Below are the code and all the weights of a small trained network. Each question names an input and a class and asks about switching units off, where a switched-off unit gives its printed mean instead of its output.

import numpy as np


def w(rows, s, z=0):
    codes = np.array(rows[::2]) - 128.0
    scale = np.full(codes.shape[1], s)
    scale[-1] = z or s
    return codes * scale


def f(y):
    return y / 2 * (1 + np.tanh(0.7978845608 * (y + 0.044715 * y**3)))


def log_softmax(a):
    a = a - a.max(-1, keepdims=True)
    return a - np.log(np.exp(a).sum(-1, keepdims=True))


def net(x, mask):
    res = np.array(x, float).reshape(1, 7) / 4 @ E
    y = f(res @ A[0][:, :-1].T + A[0][:, -1])
    res = res + np.where(mask, y, B[0][:, -1]) @ B[0][:, :-1]
    return log_softmax(res[-1] @ U[:, :-1].T + U[:, -1])


A, B = {}, {}
E = w([
[126,129,125],'x0',
[83,157,254],'x1',
[129,127,131],'x2',
[208,39,165],'x3',
[217,226,158],'x4',
[129,132,124],'x5',
[129,129,125],'x6',
],0.0077)
A[0] = w([
[75,142,175,141],'neuron 1',
[9,135,163,203],'neuron 2',
[104,188,101,253],'neuron 3',
[213,165,77,204],'neuron 4',
[161,172,230,165],'neuron 5',
[191,99,109,157],'neuron 6',
[179,111,120,178],'neuron 7',
[86,52,19,153],'neuron 8',
],0.012,0.0048)
B[0] = w([
[91,161,195,181],'neuron 1',
[36,164,216,241],'neuron 2',
[2,120,201,227],'neuron 3',
[117,229,53,244],'neuron 4',
[218,86,233,251],'neuron 5',
[172,126,47,189],'neuron 6',
[193,159,50,180],'neuron 7',
[90,31,111,253],'neuron 8',
],0.0084,0.0068)
U = w([
[26,73,77,199],'0',
[164,10,47,60],'1',
[69,230,69,254],'2',
[215,197,59,145],'3',
[28,196,138,68],'4',
[117,79,184,226],'5',
[133,167,218,27],'6',
[254,135,192,2],'7',
],0.0084,0.0048)

Each question gives the input, the list of numbers given to net, and the class t.
The units are the neurons (one row each of A and B). Each row of codes is followed by its name. A weight is (code - 128) times the scale printed after its matrix; where a second scale follows, it is the last column's (A, B and U).
mask holds one flag per neuron, in row order. A switched-off neuron (its flag False) gives its mean, the last column of its row in B, instead of its output. The means were averaged over made-up inputs and are rounded, as every weight is.
A unit's drop is (log p(t) with every unit on - log p(t) with that unit switched off) / (log p(t) with every unit on - log p(t) with every unit switched off).
The circuit of an input: a set's keep is (log p(t) with only the set's units on - log p(t) with every unit switched off) / (log p(t) with every unit on - log p(t) with every unit switched off). Starting from all 8 units, units are removed one at a time, each time the one whose removal leaves the highest keep (on an exact tie, the one counted first), for as long as the keep stays at least 0.8.
units of the circuit, in order: the units of the circuit, biggest drop first
most important unit: the unit with the biggest drop
top k neurons: the k neurons with the biggest drops, biggest first
drop when u is switched off: that unit's drop, to one decimal
input [0,-1,7,3,8,8,-3], class 3: most important unit	neuron 4
input [-6,8,4,-5,5,-3,-5], class 6: units of the circuit, in order	[neuron 5; neuron 2]
input [6,5,1,-5,2,1,0], class 6: units of the circuit, in order	[neuron 5; neuron 4; neuron 8]
input [2,5,-1,-1,-7,-1,-3], class 4: top 3 neurons	[neuron 2; neuron 5; neuron 1]
input [-3,-6,1,1,0,4,-1], class 1: units of the circuit, in order	[neuron 8; neuron 2]
input [3,8,3,3,4,-6,1], class 7: top 2 neurons	[neuron 5; neuron 3]
input [-2,3,6,2,6,7,-8], class 7: units of the circuit, in order	[neuron 5; neuron 2]
input [-8,-4,2,1,-4,-2,-7], class 1: units of the circuit, in order	[neuron 2; neuron 3; neuron 8]
input [3,-5,-3,2,-7,-4,0], class 1: top 2 neurons	[neuron 3; neuron 2]
input [7,6,-4,1,2,-6,8], class 7: top 4 neurons	[neuron 5; neuron 3; neuron 8; neuron 4]
input [0,-5,6,1,-4,8,-8], class 1: top 4 neurons	[neuron 2; neuron 3; neuron 8; neuron 1]
input [3,3,5,-6,4,-3,6], class 6: top 2 neurons	[neuron 5; neuron 4]
input [-4,-8,-8,6,2,0,-4], class 3: top 2 neurons	[neuron 4; neuron 7]
input [2,8,-6,3,4,-8,-8], class 7: units of the circuit, in order	[neuron 5]
input [2,-4,-5,2,0,8,4], class 1: top 3 neurons	[neuron 2; neuron 8; neuron 1]
input [-8,-4,6,1,-3,0,-1], class 1: top 3 neurons	[neuron 2; neuron 3; neuron 8]
input [8,4,-6,6,3,-8,0], class 7: drop when neuron 3 is switched off	0.1
input [-1,-1,-3,3,8,2,-8], class 3: drop when neuron 4 is switched off	0.5
input [-5,-4,8,5,-4,0,8], class 1: drop when neuron 2 is switched off	0.1
input [4,-3,5,4,1,-1,5], class 3: top neuron	[neuron 3]
